In the rows, zero is written as 128.
Each row of numbers stands for one thing and depends on some of the facts below. Use the named rows to name the rest.

Some facts about the things:
beskel Θ vuvok; beskel Θ difler; bruro Θ gredridrir; bruro Θ trobutres; dipu Θ kedal; dipu Θ pabos
dipu Θ braman; dotrol Θ drefon; dotrol Θ grabem; dotrol Θ fleplum; dotrol Θ voke; dranor Θ fanemor
dranor Θ tropul; dranor Θ drefon; dranor Θ klidrem; dreskon Θ droses; dreskon Θ pesum; dreskon Θ bisas
dreskon Θ ripir; fase Θ kido; fase Θ tubo; fase Θ nekun; flefik Θ batun; flefik Θ fliplas
flefik Θ diflol; flefik Θ difler; flefik Θ flazos; flovil Θ skonestok; flovil Θ netifir; flovil Θ vestu
flutek Θ semadek; gariror Θ bimin; gariror Θ ziplin; gefutrum Θ purar; gefutrum Θ droses; gefutrum Θ rastodris
gibi Θ leso; gibi Θ druna; gibi Θ molan; goskek Θ suna; goskek Θ rifun; goskek Θ gredridrir
gozir Θ fliplas; gragre Θ tropul; gragre Θ zilar; gragre Θ deklem; gregraskur Θ netifir; gudru Θ tropul
gudru Θ purar; gudru Θ muretris; gudru Θ tigaplas; gupumal Θ skosok; gupumal Θ deklem; kekil Θ klirur
kememi Θ skosok; klegegus Θ pesum; klosti Θ skosok; klosti Θ stugrar; klosti Θ difler; lige Θ treke
lige Θ mivuk; motriplu Θ leso; motriplu Θ greklek; motriplu Θ rofla; mutu Θ skosok; mutu Θ gribril
mutu Θ pleluk; nanur Θ fudum; nanur Θ statrokal; nanur Θ megegrok; nanur Θ lusti; nanur Θ kido
nepla Θ skugan; nepla Θ puge; nudil Θ latu; nudil Θ difler; nudil Θ volal; nuske Θ kluvok
nuske Θ brisal; pabom Θ fudum; pabom Θ druna; pabom Θ ziplin; palik Θ nekun; palik Θ brisal
parus Θ pabos; parus Θ gropi; pladil Θ fitrok; pladil Θ lusti; pladil Θ tostol; pladil Θ stofe
plakek Θ drukluk; plakek Θ feskol; plakek Θ zata; plakek Θ liruk; reflok Θ trobutres; runestin Θ fanemor
runestin Θ feskol; runestin Θ droses; runestin Θ klidrem; runestin Θ leti; runestin Θ gaklur; runestin Θ vubek
rusten Θ kliklak; rusten Θ lusti; sigra Θ tropul; sigra Θ moge; sigra Θ zata; sigra Θ pesum
sigra Θ greklek; skabras Θ flimo; skabras Θ grofan; skabras Θ trobutres; skabras Θ klirur; skabras Θ nekun
skapum Θ moge; stegras Θ druna; stufo Θ lavak; stufo Θ trestum; stufo Θ lepar; sugre Θ rubon
sugre Θ moge; sugre Θ fligridru; sugre Θ flimo; sugre Θ suna; sugre Θ kebrim; sugre Θ gredridrir
sustatre Θ braman; taplim Θ fudum; taplim Θ namiskam; taplim Θ tostol; taplim Θ leti; taplim Θ kiplak
tisin Θ greklek; tisin Θ breso; tredres Θ flistik; tredres Θ leti; treno Θ daki; treno Θ nuflar
treno Θ zistar; treno Θ nekun; tridi Θ skosok; tridi Θ vubek; trodukli Θ tigaplas; trodukli Θ pabos
trodukli Θ gribok; tuflo Θ kugik; tuflo Θ drefon; tuflo Θ grabem; tuflo Θ lusok; tuflo Θ mubidul
tuko Θ lavak; tuko Θ megegrok; vufel Θ statrokal; zarem Θ sitrikur; zarem Θ gruklas; zegeza Θ kedal
zegeza Θ fabrupe; zegeza Θ mivuk; baban Ψ 859; batun Ψ 42; beskel Ψ 42; bimin Ψ 154
bisas Ψ 859; braman Ψ 125; breso Ψ 75; brisal Ψ 859; bruro Ψ 125; daki Ψ 154
deklem Ψ 42; difler Ψ 125; diflol Ψ 125; dipu Ψ 75; dotrol Ψ 125; dranor Ψ 859
drefon Ψ 42; dreskon Ψ 75; dristan Ψ 154; droses Ψ 859; drukluk Ψ 154; druna Ψ 154
fabrupe Ψ 859; fanemor Ψ 154; fase Ψ 125; feskol Ψ 859; fitrok Ψ 154; flazos Ψ 125
flefik Ψ 42; fleplum Ψ 42; fligridru Ψ 859; flimo Ψ 75; fliplas Ψ 137; flistik Ψ 75
flovil Ψ 859; flutek Ψ 125; fudum Ψ 75; gaklur Ψ 154; gariror Ψ 137; gefutrum Ψ 42
gibi Ψ 75; goskek Ψ 859; gozir Ψ 137; grabem Ψ 75; gragre Ψ 137; gredridrir Ψ 859
gregraskur Ψ 859; greklek Ψ 42; gribok Ψ 859; gribril Ψ 125; grofan Ψ 137; gropi Ψ 75
gruklas Ψ 42; gudru Ψ 154; gupumal Ψ 125; kebrim Ψ 154; kedal Ψ 42; kedri Ψ 137
kekil Ψ 137; kememi Ψ 137; kido Ψ 125; kiplak Ψ 75; klegegus Ψ 75; klidrem Ψ 137
kliklak Ψ 42; klirur Ψ 125; klosti Ψ 859; kluvok Ψ 154; kugik Ψ 137; latu Ψ 42
lavak Ψ 42; lepar Ψ 154; leso Ψ 137; leti Ψ 154; lige Ψ 42; liruk Ψ 125
lusok Ψ 137; lusti Ψ 137; megegrok Ψ 137; mivuk Ψ 75; moge Ψ 137; molan Ψ 154
motriplu Ψ 75; mozum Ψ 75; mubidul Ψ 137; muretris Ψ 42; mutu Ψ 42; namiskam Ψ 137
nanur Ψ 75; nekun Ψ 859; nepla Ψ 125; netifir Ψ 154; nudil Ψ 859; nuflar Ψ 137
nuske Ψ 125; pabom Ψ 125; pabos Ψ 859; palik Ψ 137; parus Ψ 154; pesum Ψ 859
pladil Ψ 75; plakek Ψ 154; pleluk Ψ 125; plivi Ψ 154; pludrek Ψ 125; puge Ψ 154
purar Ψ 75; ranek Ψ 859; rastodris Ψ 154; reflok Ψ 154; rifun Ψ 137; ripir Ψ 154
rofla Ψ 137; rubon Ψ 42; runestin Ψ 154; rusten Ψ 137; seku Ψ 137; semadek Ψ 859
sigra Ψ 42; sitrikur Ψ 154; skabras Ψ 75; skapum Ψ 859; skonestok Ψ 125; skosok Ψ 125
skugan Ψ 137; stafal Ψ 42; statrokal Ψ 137; stegras Ψ 125; stofe Ψ 154; stufo Ψ 154
stugrar Ψ 859; sugre Ψ 42; suna Ψ 859; sustatre Ψ 125; taplim Ψ 125; tigaplas Ψ 75
tisin Ψ 125; tostol Ψ 125; tredres Ψ 125; treke Ψ 154; treno Ψ 75; trestum Ψ 75
tridi Ψ 75; trobutres Ψ 75; trodukli Ψ 125; tropul Ψ 859; tubo Ψ 859; tuflo Ψ 42
tuko Ψ 125; vestu Ψ 42; voke Ψ 154; volal Ψ 154; vubek Ψ 154; vufel Ψ 154
vuvok Ψ 75; zarem Ψ 859; zata Ψ 42; zegeza Ψ 125; zilar Ψ 137; ziplin Ψ 75
zistar Ψ 42

Some things and their rows:
[167 168 112 177 136 132  91 121 156  98 146  86 176 144  95 125 196 149
  78 169 160 109 161 134 141 164 152 115 130 111 118 142 137 124 153 145
 140  87]: druna
[138 163 147 115 121  91 125 141 144 138 150 121 151  94 137 136 150 115
 102 116 121 132 132 127 139 125 157 131 146 116 125 135 145 116 135 150
 151 132]: daki
[127 110 133  93 171 101 114 120 132 131 106 134 110 110 152 104 111 152
 163 151 134 148 157 129  73 119 113 158 123 135 143 145 134 141 109 129
 144 139]: pleluk
[130 113 112 184  84 125 151 106 114 126 138 120 134 145 104 147 129 105
 133  61  97 112 105 126 155 138 152 117 151 143 129 114 118 124 127 149
 125 123]: gudru
[123 134 140 200 118 159 136 110 115 135 152 135  85 171 115 138 106 106
 111  97 114 100 102 132 156 165 108 132  86 139 131 117 114 131 140 141
 124 135]: gragre
[134 154 149 162 106 136 142 126  89 126 139 125  85 147 136 135 103 103
 102 123 141 110  98 124 155 134 112 128 106 139 137 126 119 120 149 137
 173 145]: gozir
[147 154 119 124  98  99 124 140 140 123 138 123 167 116 117 127 140 118
 114 110 122 118 120 136 151 132 148 128 156 112 116 126 141 112 131 152
 118 108]: fitrok
[156 170 132 126  99 134 118 151 115 108 131 132 114 134 130 111 112 118
  98 144 147  99  96 143 154 132 107 141 118 124 109 128 128 106 134 142
 131 108]: statrokal
[124 153 136 123 126 128 122 142 148 123 127 124 153  99 120 145 146 131
 141 107 128 140 146 141 140 106 151 120 149 105 110 141 133 125 148 129
 119 128]: gruklas
[106  98 131 141 129 177 137 124 105 117 106 129  85 151 130 136 109 136
 148 138 146 129 118 124 130  95 101 114 110 144 127 126 112 133 140 102
 136 144]: flovil
[133 153 143 110 113 118 113 136 147 128 145 129 154 100 114 149 152 121
 127 101 123 131 128 142 154 107 144 123 144 112 117 126 129 109 158 135
 124 120]: treke
[132 161 138 135 128 104 135 142 144 130 135 120 148  96 137 137 140 121
 123 115 126 139 150 127 128 125 164 133 151 112 119 150 146 133 127 148
 148 141]: stafal
[105  93 135 182 146 170 151 121 109 141 119 123  62 149 155 129 110 129
 128 116 117 120 120 112 111 111 116 128 109 168 134 137 129 147 103 129
 152 154]: skapum
[133  87 108 117 121 122 142 102  78 106  86 134 111 149 123 110  98 140
 181 133 133 136 122 113  91 128 110 128 134 145 149 126  92 142 109  99
 131 134]: zegeza
[129 106 112 123 125 156 135 142 137 122 112 143  98 128 138 110 102 137
 139 129 125 120 120 135 112 114 111 151 120 145 110 133 132 136  96 135
 110 125]: droses
[131 124 108 183  95 119 144 111 115 128 135 107 143 149 111 142 136 110
 122  83 107 111 112 127 155 139 146 109 153 132 129 121 129 119 131 147
 129 118]: plakek
[132 109 119  64 117 121 126 124 156 143 153 150 170 108 112 137 149 122
 113 143 123 147 131 115 126 144 142 134 127 133 137 105 119 132 122 118
 107 133]: gropi
[115 150 159  92 158 125 136 169 113 137 112 135 102 112 183 110 119 126
 108 171 145 135 121 109 112  98 111 120 117 123 128 141 149 125 109  99
 144 149]: nekun

Rows to name:
No name comes twice in this set of rows, the named rows included.
[100 111 144 159 159 152 151 134 100 143 115 120  74 146 170 123 112 128
 118 139 126 125 116 108 113 108 111 110 113 150 139 136 141 138 107 111
 150 153] -> goskek
[114 107 125 250 131 168 154  95 139 139 143 118 114 153 110 159 152 121
 139  51  75 114 138 122 130 158 167 117 126 143 122 137 119 161 111 140
 106 138] -> sigra
[136 106 137  51 125 122 117 121 111 107  94 163 117  96 126 123 109 144
 192 138 141 161 138 130  91  96 114 151 125 130 136 132  81 135 130  91
 121 143] -> braman
[139 125 132  69  98 143 140 143 120 119 122 180 119 115 117 127  98 110
 139 150 150 149 115 111 121 138 124 158 103 124 126 123  93 149 122  99
 114 161] -> pabos
[126 125 151  86 179 103 117 135 115 131 100 133 106 105 173 100 126 150
 151 154 125 147 145 117  74 110 116 137 124 131 143 148 131 135  99 104
 143 135] -> klirur
[133 154 158 171 137 154 119 139 145 137 154 147  90 134 137 127 128 113
  97 103 102  99 107 141 142 147 118 148  86 133 111 128 125 125 120 139
 102 121] -> moge
[124 123 125 191 111 126 136  97 129 133 154 119 145 155  95 154 148 109
 117  90 109 118 130 121 152 166 153 112 126 124 134 121 121 133 143 140
 124 131] -> runestin
[128  89 110  76  69 128 160  97 105 132 150 157 160 133  91 156 126 101
 131 126 132 155 111  93 144 151 147 116 131 143 158  91  80 143 139  97
 130 158] -> dipu
[ 83 128 129 172 138  89 138 110 114 166 148 106  91 178 116 135  48 102
 127 130 151 119 114 148 166 157  83 136 101 112 154 115 174 111 178 187
 175 151] -> kememi
[ 98 107 125 111 138 118 153 135  97 158 127 107 146 152 165 125 143 123
 100 133 105 122  98 101 141 112 121  64 156 136 146  95 152 111 106  93
 116 119] -> skabras
[123  79 122 174 166 148 125  86 110 119 104 129  97 162 126 118 130 151
 165 129 116 130 147 114  80 153 116 128 104 150 147 138 102 157 104 104
 118 129] -> tisin
[ 77  81 103 101 199  61 108  99 161 169 116 127 137 163 107 103  57 149
 194 166 146 156 176 151  92 181  79 157 101  86 162 125 176 136 149 158
 109 140] -> skosok
[ 78  58  73 123 128  94 148  93 139 173 139  99 153 178 100 135  82 124
 147 129 128 136 126 138 146 151 105 112 147 131 161  88 170 121 148 168
 129 130] -> tridi
[118 103 129  62 154 109 109 120 123 119  96 142 120 114 127 116  99 151
 191 151 149 156 149 139  93 106  97 143 123 119 140 131 112 131 141 107
 125 132] -> difler

The same things again, as new rows of numbers:
Named rows:
[113 123  91 167 156  88 144 100 214 103 138 134 125 105 103 185 124 128
 165 133  92 125  83 175  80 145  95 149 119 118 129 176 106 124 108 121
 147 104 113 204 121 154 160 156 109 137]: tigaplas
[ 94 151  89 184 143 105 136 122 152 119 144 154 108 129 125 160 183 130
 128 110  66 160 110 120  84 131  95 191 123 113 119 159  69  96  99 151
 132 108 146 201 140 141 133  94 116 116]: dristan
[ 84 151  87 186 142 103 133 127 154 122 144 157 109 127 126 160 183 126
 133 110  54 163 108 115  89 136  94 192 115 111 125 160  67 100  96 151
 130 111 144 191 142 141 136 100 116 120]: druna
[122 117  96 170 155  87 142  97 213 107 134 137 114 117 109 190 127 135
 160 135 122 124  85 177  72 142  78 147 132 118 122 167 105 122 112 121
 141 109 110 212 111 158 157 140 110 135]: tridi
[133 135  75 165 112 115 110 140 137 103 143 164 131 135 108 176 148 109
 142 179  73  98  96 195  74 150 120 188  86 118 140 139  88  88 100 109
  88 114 109 166 143 149 156 132 120 125]: fleplum
[111 131  91 163 156  92 147  96 208  98 143 127 131 102 102 181 119 131
 161 130  84 121  84 179  77 144 105 147 119 122 127 180 109 120 108 122
 154  96 113 214 124 152 157 165 111 132]: mivuk
[116 106  87 117 138 124 127 129 162 101 197 118 124 121  89 143 145 116
 137 111 102 128  90 180 114 134 117 164 157 104 139 113 100 103 124 137
 113 103 136 212 116 147 140 122 129 127]: zegeza
[182 126  81 177 149 137  96  71 201  95 160 137  81 160  95 161 145 163
 130  99  79 145 121 176  70 177 109 214 132  49 152 156 109 116 112 129
 110 123 106 155  94 122 111 123 116  96]: zarem
[119 100  80 117 130 119 126 134 181 109 185 132 118 113  84 146 151 106
 149 115 105 135  89 170 131 135 117 171 147  96 140 117  89 117 115 134
 100 117 147 184 124 139 156 116 122 139]: gribril
[131  97  87 131 152 126 119 135 180 108 188 131 128 119  78 145 154 104
 147 116 117 145  92 173 111 119 110 164 163 102 140 110  97 103 130 137
 102 119 139 195 118 147 142 104 124 126]: nuske
[141 106  79 173 144 131 100  99 229  83 155 159 112 137  91 149 116 145
 131 112  77 142 118 164  72 143 111 190  99  67 166 153  82 108 120 126
 118 135 124 164 123 109 123 124 112  93]: brisal
[ 99 155  86 188 153 109 135 124 161 117 142 159 120 118 113 155 183 120
 135 112  57 170 112 117  83 119 108 190 121 116 120 163  71  94 104 151
 131 114 148 191 150 135 134  96 113 111]: kluvok
[115  97  83 127 143 122 119 140 182 111 190 132 127 112  80 145 154 100
 153 115  94 144  87 166 126 133 114 169 147  97 148 115  92 112 119 136
 102 119 141 179 123 144 151 117 124 136]: kido
[120 101  81 116 131 119 125 134 181 110 186 133 118 113  84 146 152 106
 149 114 104 136  89 170 131 135 116 172 148  96 140 117  90 117 115 134
  99 117 147 183 124 139 156 116 122 139]: pleluk
[119 116  98 173 159  88 139 100 212 107 136 135 117 116 108 190 127 132
 161 134 115 126  84 177  70 142  77 147 130 120 126 167 107 120 114 122
 143 108 107 212 111 160 154 142 110 134]: dreskon
[133 132  76 172 119 116 105 143 139 104 143 165 134 135 106 177 150 105
 145 180  73 104  95 192  72 148 117 188  87 118 144 137  89  86 104 110
  87 117 106 162 141 151 153 129 120 123]: kliklak
[ 85 143  93 191 146 103 129 127 147 123 146 156 103 138 133 164 184 132
 128 111  71 162 108 118  80 137  77 189 125 112 124 151  69  94 102 153
 130 110 135 202 131 149 127  90 119 116]: stufo
[156 136  79 159 108 114 114 129 136 102 136 166 121 143 111 178 148 118
 133 180 109  93 101 202  67 138 113 187 104 121 125 134  90  85 105 109
  82 117 112 181 138 147 153 112 118 120]: beskel

Rows to name:
No name comes twice in this set of rows, the named rows included.
[110 119  91 170 154  87 141 103 216 108 136 137 121 107 106 188 126 127
 168 134  95 127  81 172  83 149  88 152 117 115 131 174 102 128 105 121
 143 108 113 197 120 155 163 154 108 141] -> grabem
[ 92 151  91 183 141 105 136 120 146 118 145 153 104 134 131 160 181 136
 123 110  72 156 111 122  79 131  88 188 127 115 116 156  71  94 102 152
 133 106 141 211 136 144 129  92 118 114] -> gudru
[141 145  80 161 116 120 115 129 121  92 150 151 135 140 111 172 140 120
 128 175  82  89 100 206  58 143 124 181 100 128 133 137  99  75 110 112
  98 100 103 197 138 151 143 133 125 112] -> lige
[140 102  85 172 138 129 100  95 219  84 157 155 100 151 102 154 114 157
 123 111  95 134 119 168  65 149  95 187 108  68 162 145  83 105 121 128
 118 133 117 180 111 116 117 117 116  92] -> skapum
[113  99  82 122 136 121 122 138 179 109 189 131 122 113  83 146 151 103
 150 115  96 139  87 168 129 137 116 170 145  97 145 116  90 115 116 135
 102 116 143 182 123 143 152 120 124 138] -> liruk
[151 134  81 172 126 119 108 136 137 101 141 163 135 141 104 176 149 110
 138 181  95 104 100 199  59 133 115 183 103 125 135 133  96  77 113 111
  87 116 105 179 139 152 144 116 120 113] -> sugre
[128 117  77 160 130 131 108  91 212  76 164 145 108 138 101 146 106 158
 121 107  63 126 117 171  75 155 118 190  94  70 164 157  84 107 114 127
 129 119 121 183 120 108 122 142 117  93] -> fabrupe
[139 132  81 167 114 115 108 137 130 103 143 161 126 145 114 178 148 116
 136 179  92  95  97 199  65 148 107 185  97 121 136 132  91  82 107 111
  87 113 103 180 134 154 147 121 122 121] -> tuflo
[134 100  84 169 132 127 100  95 217  85 157 153  94 153 108 155 113 160
 121 110  94 131 117 168  69 156  90 189 105  67 162 144  81 108 118 127
 118 131 116 180 108 117 119 118 117  96] -> dranor
[149 134  79 163 112 114 112 133 134 102 139 164 123 144 112 178 148 117
 134 180 103  94  99 200  65 141 111 185 101 122 129 133  91  83 107 109
  84 115 107 181 136 150 150 116 121 120] -> mutu
[140 138  74 163 112 115 112 137 139 101 141 164 131 134 106 175 147 109
 142 180  79  98  97 195  75 145 123 189  90 119 136 141  89  88 102 109
  86 115 111 167 146 146 156 129 119 123] -> deklem
[135 147  74 159 113 119 116 133 129  94 149 155 140 130 106 170 141 112
 137 176  64  92  98 201  70 145 135 185  88 125 137 144  95  81 103 110
  97 104 108 181 146 145 150 141 123 117] -> kedal

